Here is a tiny trained network, its code and every weight. The questions are about switching its units off for an input and a class, where a switched-off unit gives its printed mean instead of its output.

import numpy as np


def w(rows, s, z=0):
    codes = np.array(rows[::2]) - 128.0
    scale = np.full(codes.shape[1], s)
    scale[-1] = z or s
    return codes * scale


def f(y):
    return y / 2 * (1 + np.tanh(0.7978845608 * (y + 0.044715 * y**3)))


def log_softmax(a):
    a = a - a.max(-1, keepdims=True)
    return a - np.log(np.exp(a).sum(-1, keepdims=True))


def net(x, mask):
    res = np.array(x, float).reshape(1, 7) / 4 @ E
    y = f(res @ A[0][:, :-1].T + A[0][:, -1])
    res = res + np.where(mask, y, B[0][:, -1]) @ B[0][:, :-1]
    return log_softmax(res[-1] @ U[:, :-1].T + U[:, -1])


A, B = {}, {}
E = w([
[58,136,58,168,5],'x0',
[127,200,92,2,99],'x1',
[152,192,137,203,185],'x2',
[245,34,174,170,56],'x3',
[88,181,70,234,181],'x4',
[138,70,114,149,162],'x5',
[209,226,84,182,99],'x6',
],0.0093)
A[0] = w([
[160,66,132,120,78,155],'neuron 1',
[201,175,208,165,182,255],'neuron 2',
[86,167,82,233,113,132],'neuron 3',
[86,130,83,40,117,240],'neuron 4',
[69,174,67,197,130,199],'neuron 5',
[163,64,142,150,97,223],'neuron 6',
[144,8,146,136,82,194],'neuron 7',
[122,150,94,98,102,119],'neuron 8',
[35,154,150,103,158,224],'neuron 9',
[156,197,58,105,89,184],'neuron 10',
],0.011,0.0039)
B[0] = w([
[147,128,170,96,87,204],'neuron 1',
[177,143,123,192,178,247],'neuron 2',
[50,117,110,248,86,238],'neuron 3',
[126,121,95,33,145,247],'neuron 4',
[82,104,110,168,101,250],'neuron 5',
[140,108,182,151,95,212],'neuron 6',
[147,103,198,96,80,247],'neuron 7',
[106,180,131,85,101,174],'neuron 8',
[55,121,115,106,178,224],'neuron 9',
[189,171,49,129,97,241],'neuron 10',
],0.012,0.011)
U = w([
[151,201,54,61,69,59],'0',
[170,63,206,96,75,249],'1',
[180,137,175,153,255,76],'2',
[51,102,100,194,79,195],'3',
[36,94,135,38,209,25],'4',
],0.012,0.0021)

Each question gives the input, the list of numbers given to net, and the class t.
The units are the neurons (one row each of A and B). Each row of codes is followed by its name. A weight is (code - 128) times the scale printed after its matrix; where a second scale follows, it is the last column's (A, B and U).
mask holds one flag per neuron, in row order. A switched-off neuron (its flag False) gives its mean, the last column of its row in B, instead of its output. The means were averaged over made-up inputs and are rounded, as every weight is.
A unit's drop is (log p(t) with every unit on - log p(t) with that unit switched off) / (log p(t) with every unit on - log p(t) with every unit switched off).
The circuit of an input: a set's keep is (log p(t) with only the set's units on - log p(t) with every unit switched off) / (log p(t) with every unit on - log p(t) with every unit switched off). Starting from all 10 units, units are removed one at a time, each time the one whose removal leaves the highest keep (on an exact tie, the one counted first), for as long as the keep stays at least 0.8.
units of the circuit, in order: the units of the circuit, biggest drop first
top k neurons: the k neurons with the biggest drops, biggest first
drop of u: that unit's drop, to one decimal
input [-4,-2,0,-8,-7,8,6], class 2: units of the circuit, in order -> [neuron 2; neuron 5]
input [-3,-5,6,1,-6,-6,-1], class 2: units of the circuit, in order -> [neuron 2]
input [-6,-2,-6,0,-3,-1,8], class 2: units of the circuit, in order -> [neuron 2; neuron 7]
input [-3,1,-5,2,4,1,-1], class 1: units of the circuit, in order -> [neuron 9; neuron 3]
input [-4,6,-6,-1,4,-1,-1], class 4: units of the circuit, in order -> [neuron 9; neuron 4]
input [7,-7,-6,7,4,8,5], class 1: top 4 neurons -> [neuron 7; neuron 1; neuron 6; neuron 9]
input [7,-6,-6,2,1,8,1], class 1: top 2 neurons -> [neuron 7; neuron 1]
input [7,8,-6,-2,-5,-1,-6], class 4: top 3 neurons -> [neuron 9; neuron 4; neuron 2]
input [-2,-3,8,-2,1,-8,-6], class 2: drop of neuron 2 -> 0.7
input [-3,-7,-6,-6,6,-4,-6], class 4: drop of neuron 10 -> 0.1
input [0,-5,-6,-3,-2,4,2], class 1: drop of neuron 9 -> 0.0
